(7): [-4.20 -4.16 -1.02  1.58  7.03]
(168): [-4.04 -3.97 -1.16  1.57  7.09]
(188): [-0.78 -1.03 -3.66  4.66  6.75]
(143): [ 3.48  6.21 -2.91  4.85  2.55]
(210): [ 4.83  8.64 -1.95  4.11  0.20]
(149): [-0.23 -1.12  2.95 -4.16 -5.18]
(25): [-0.24 -3.12  3.45 -5.70 -7.85]
(23): [-5.07 -4.85  0.66 -0.94  5.40]
(20): [ 4.26  4.69 -1.57  2.20 -2.70]
(94): [-3.55 -5.61  3.04 -4.96 -2.47]
(99): [ 0.56  3.29 -3.08  5.15  6.37]
(200): [-4.49 -5.89  2.46 -3.76  0.58]
after: [1.57] : [7.09]
order: [-2.70  4.26  4.69 -1.57  2.20] : (20)

(99): [3.74 1.51 1.51 3.74 1.51 3.74 3.74 3.74]
(188): [-3.26  0.53 -0.06  1.50  1.66  0.53  0.07  8.40]
(25): [-2.93  0.26  1.10  3.72  1.43  3.71  0.11  7.83]
(149): [-2.93  0.26 -3.27  0.38  1.43 -3.43  0.17  8.31]
(23): [-2.32  0.37  0.69  3.81  1.41 -2.31  0.11  9.50]
count (99): [1.51] : 3
after: [3.72] : [1.43]
count (188): [-3.25] : 0
after: [0.37] : [0.69]

(168): [-0.46 -2.04  3.19  2.18 -4.85  1.53 -4.83 -3.60  3.90  0.67]
(188): [-3.54  2.99 -0.14 -3.26  0.84 -0.12  3.89  0.13 -2.53 -4.90]
(20): [-4.84 -0.46 -3.60  1.53 -4.91  3.19  2.81  3.90 -2.04  2.18]
order: [-4.91 -4.84 -3.60 -2.04 -0.46  1.53  2.18  2.81  3.19  3.90] : (20)
after: [-4.85] : [1.53]
after: [-4.84] : [-0.46]
count (168): [-4.83] : 1

(25): [-2.81  3.37 -4.05  3.06  2.34 -5.08 -2.83 -4.22  3.59  3.63 -3.57 -4.07
 -3.92  3.58 -3.16  2.28 -2.41  4.19]
(143): [-3.30  4.41 -5.30  3.34 -3.05 -6.15 -2.78 -3.85  5.08  4.20 -3.05 -3.05
  2.53 -0.68  1.41 -3.05 -3.29  3.35]
(188): [-3.24  4.41 -5.30  3.34  3.17 -6.15 -2.78 -3.85  5.08  4.20 -3.05 -3.05
  2.53 -6.26  6.12 -2.47  3.85  9.63]
(149): [-2.81 -2.82 -4.05  3.06  2.34 -5.08 -2.83 -4.22  3.59  3.63 -3.06 -4.07
 -3.92  3.58 -3.16  2.28 -2.41 -4.41]
after: [-3.06] : [-4.07]
count (143): [-3.05] : 4
which: [-3.30  4.41 -5.30  3.34 -3.05 -6.15 -2.78 -3.85  5.08  4.20 -3.05 -3.05
  2.53 -0.68  1.41 -3.05 -3.29  3.35] : (143)
count (143): [-3.29] : 1

(94): [-2.76  2.14 -2.39 -4.61 -4.53  5.43 -3.99  1.60  3.20 -3.91 -3.27 -3.55
  0.46 -4.08  3.38 -4.43]
(25): [ 2.76 -1.82  3.90  5.80  4.87 -4.21  6.09 -1.09 -3.28  4.18  5.44  4.34
  1.31  5.07 -3.20  5.89]
(20): [ 0.08  2.21 -4.56 -4.95 -2.14  1.39 -7.50  1.23  4.17 -1.52 -7.25 -2.98
 -3.55 -3.96  3.44 -5.68]
(99): [-3.56  2.14 -3.91 -2.39 -2.76 -4.61 -3.99  1.60  5.43  3.20  0.46 -4.08
  3.38 -3.27 -4.43 -4.53]
(188): [ 3.94  3.75  2.79  3.75  2.68 -2.29  4.46 -0.82 -2.50  2.23  3.95  2.63
  1.37  3.95 -2.30  3.95]
(210): [-2.76  2.14 -2.39 -4.61 -4.53  5.43 -3.99  1.60  3.20 -0.42 -9.13 -2.72
 -5.27 -3.94  3.79 -6.31]
(23): [-2.73  2.15 -2.41 -4.63 -4.52  5.42 -4.03  1.61  3.23 -3.90 -3.32 -3.55
 -2.75 -4.09  3.40 -4.46]
(168): [ 4.34  1.21 -3.74 -1.36  3.12 -4.59 -6.40  0.32  2.98  3.29 -6.95  0.41
 -5.94 -0.48  1.54 -2.80]
(149): [ 3.95  3.75 -2.50  2.78  2.63  1.37  2.23  3.95  2.68 -2.29  3.94  4.46
  3.75  3.95 -2.30 -0.82]
order: [-4.43  3.38 -4.08  0.46 -3.55 -3.27 -3.91  3.20  1.60 -3.99  5.43 -4.53
 -4.61 -2.39  2.14 -2.76] : (94)
count (188): [3.95] : 3
order: [-2.29  3.95  2.68  2.79 -2.50  4.46  1.37  3.95  3.75  3.94 -2.30  2.23
  3.95  2.63  3.75 -0.82] : (188)
after: [-1.82] : [3.90]

(200): [3.27 1.05 3.47 0.14]
(7): [2.34 3.27 2.74 4.41]
(99): [5.52 5.52 2.24 5.52]
(25): [2.23 5.52 5.52 5.52]
(94): [-3.92  5.14  1.69 -5.28]
(143): [ 7.16 -3.50  5.40  2.94]
(23): [1.66 4.46 2.35 5.51]
after: [1.05] : [3.47]
count (25): [5.52] : 3
order: [5.52 2.24 5.52 5.52] : (99)
order: [5.52 5.52 5.52 2.23] : (25)
order: [-3.92  1.69  5.14 -5.28] : (94)
count (94): [5.13] : 0

(168): [-3.37  4.22 -5.80  3.90  3.33 -6.97 -6.01 -6.01 -6.97  2.37]
(188): [ 6.14 -1.33 -5.78 -6.04  4.38 -6.27 -5.09  6.04 -4.85  5.42]
(7): [-5.09  6.13 -5.78  5.42  4.38 -6.27 -6.04 -1.33  6.04  4.29]
(143): [-2.94  2.67  1.97  2.00  1.62  5.00 -3.00  6.48  2.57  2.69]
(210): [-3.93  3.07 -0.56  6.05  2.08 -0.21 -3.96  3.67  2.82  4.24]
(23): [ 3.23 -5.75  6.29 -5.55 -4.40  6.66  3.84  3.84 -6.40 -4.73]
(200): [ 3.92 -4.88 -6.00 -3.96 -4.20  7.72  3.92  5.06 -5.13 -4.47]
(94): [ 4.67 -4.86  6.75 -4.46  7.05  7.05  3.96  5.47 -4.93 -4.50]
order: [-6.27 -6.04 -5.78 -5.09 -1.33  4.29  4.38  5.42  6.04  6.13] : (7)
after: [-5.80] : [3.90]
count (168): [-6.01] : 2
count (94): [-4.86] : 1
after: [5.06] : [-5.13]

(23): [-3.36  0.61 -3.93  1.23 -1.53 -0.16  1.50  0.21 -4.05 -1.36  2.66 -7.64
 -2.61 -5.64  2.75  1.62 -2.23 -4.96  1.50  2.52 -1.24  4.00  1.76 -0.34
 -2.36 -2.38  2.54 -0.89  3.78 -2.52  2.14 -2.94  1.86  0.84 -5.16 -5.07
 -0.06  0.74  3.79  3.10 -4.80  0.73  1.74  1.23  4.10  3.87 -0.27  3.57
  2.59 -3.58 -4.08]
(143): [ 1.44 -5.21  2.40 -1.38 -0.39 -4.81 -2.70 -3.22 -1.41 -4.23  1.78 -2.71
 -0.68 -0.18  1.20 -1.58  3.53 -0.21 -2.70 -2.63  3.86  1.13 -0.26  2.42
  1.77  0.20  0.70 -2.17  2.38  4.01 -2.43  2.73  1.05 -1.18  1.06  0.40
 -1.90  1.86  0.54  1.02 -3.31 -4.08  2.13 -1.38  2.25  1.81  3.30 -0.07
 -1.55  2.81 -2.43]
(20): [-2.84  5.92 -3.27  2.24 -0.64  5.06  3.79  3.61 -1.30  3.77  2.57 -2.43
 -1.09 -4.02  2.63  2.67 -1.69 -3.47  3.79  3.79 -0.78  2.06  1.95 -0.10
 -1.93 -1.69  2.46  1.82  3.64 -1.90  3.88 -2.37  1.79  3.79 -4.19 -3.85
  2.06  0.82  3.79  2.97  0.42  4.81  2.04  2.24  3.92  3.68  0.03  3.76
  3.25 -2.93 -0.09]
(149): [-1.30 -2.96 -1.02 -0.11 -1.27 -3.20 -0.79 -1.94 -3.60 -3.59  3.11 -6.82
 -2.17 -3.97  2.77  0.01  0.96 -3.52 -0.79 -0.09  1.89  3.58  1.02  1.49
 -0.38 -1.48  2.26 -1.97  4.31  1.10 -0.21 -0.10  2.04 -0.22 -2.81 -3.19
 -1.26  1.83  3.00  2.88 -5.32 -2.16  2.72 -0.11  4.45  3.98  2.16  2.40
  0.64 -0.49 -4.27]
(200): [-1.65  3.54 -2.63  0.80  0.38  3.40  1.67  2.25  1.24  3.22 -1.70  2.36
  0.64  0.00 -1.20  0.87 -3.64  0.07  1.67  1.45 -3.89 -1.26 -0.06 -2.41
 -1.90 -0.28 -0.79  1.68 -2.28 -4.13  1.38 -2.89 -1.02  0.73 -1.33 -0.61
  1.38 -1.80 -0.83 -1.08  2.70  2.75 -1.99  0.80 -2.17 -1.78 -3.28 -0.39
  0.71 -3.01  2.01]
(188): [-3.29  4.90 -4.56  1.56 -0.57  4.28  2.87  2.94 -1.07  3.27 -1.17 -1.93
 -0.93 -3.12 -0.67  1.87 -4.76 -2.70  2.87  3.15 -4.55 -0.40  0.59 -2.65
 -3.07  2.03 -0.24  1.54 -1.53 -5.40  2.84 -4.35 -0.67  1.25 -3.94 -3.30
  1.62 -1.62  0.16 -0.45  0.45  3.90 -1.58  1.56 -1.38 -1.04 -3.49  0.74
  2.13 -4.77 -0.02]
(168): [-1.45  5.88 -2.05  1.86  0.15  5.25  3.37  3.62  0.80  4.35  0.10  1.56
  0.27 -0.83  0.47  2.17 -2.21 -0.67  3.37  3.55 -2.14  1.05  1.05 -1.22
 -1.38 -0.48  0.69  2.20  0.22 -2.51  3.24 -1.98  0.18  1.54 -1.58 -1.12
  2.11 -0.66  1.38  0.73  2.75  4.69 -0.47  1.86  0.42  0.58 -1.64  1.74
  2.41 -2.17  1.92]
(99): [-2.84  1.82 -1.90 -1.09  5.92  3.76  3.92 -3.85 -1.30 -2.37  3.85 -3.47
  2.67 -4.02  2.04  4.31  3.64 -0.09  2.57 -3.27  2.97 -2.93  5.06 -2.43
 -4.19  2.24  3.79 -0.78  2.63  3.25  4.81  3.88  0.82 -0.10 -1.69  2.24
  1.81 -1.93  3.68  3.61  0.42 -0.64  2.46 -1.69  3.80  3.79  1.95  3.77
  1.79  0.03  2.06]
(210): [ 2.96 -6.31  4.40 -1.76  0.02 -5.73 -3.39 -3.86 -0.44 -4.81  2.04 -0.90
  0.01  1.63  1.35 -2.05  5.33  1.37 -3.39 -3.45  5.43  1.23 -0.41  3.29
  3.07  1.05  0.76 -2.40  2.70  6.04 -3.16  4.50  1.21 -1.47  3.05  2.19
 -2.23  2.30  0.49  1.13 -2.65 -4.97  2.48 -1.76  2.55  2.07  4.42 -0.27
 -2.14  4.81 -1.76]
count (188): [4.27] : 0
after: [-0.07] : [-1.55]
after: [2.03] : [-0.24]
order: [ 3.25 -2.93 -0.09 -2.84  5.92 -3.27  2.24 -0.64  5.06  3.79  3.61 -1.30
  3.77  2.57 -2.43 -1.09 -4.02  2.63  2.67 -1.69 -3.47  3.79  3.79 -0.78
  2.06  1.95 -0.10 -1.93 -1.69  2.46  1.82  3.64 -1.90  3.88 -2.37  1.79
  3.79 -4.19 -3.85  2.06  0.82  3.79  2.97  0.42  4.81  2.04  2.24  3.92
  3.68  0.03  3.76] : (20)
after: [3.78] : [-2.52]
count (20): [2.06] : 2

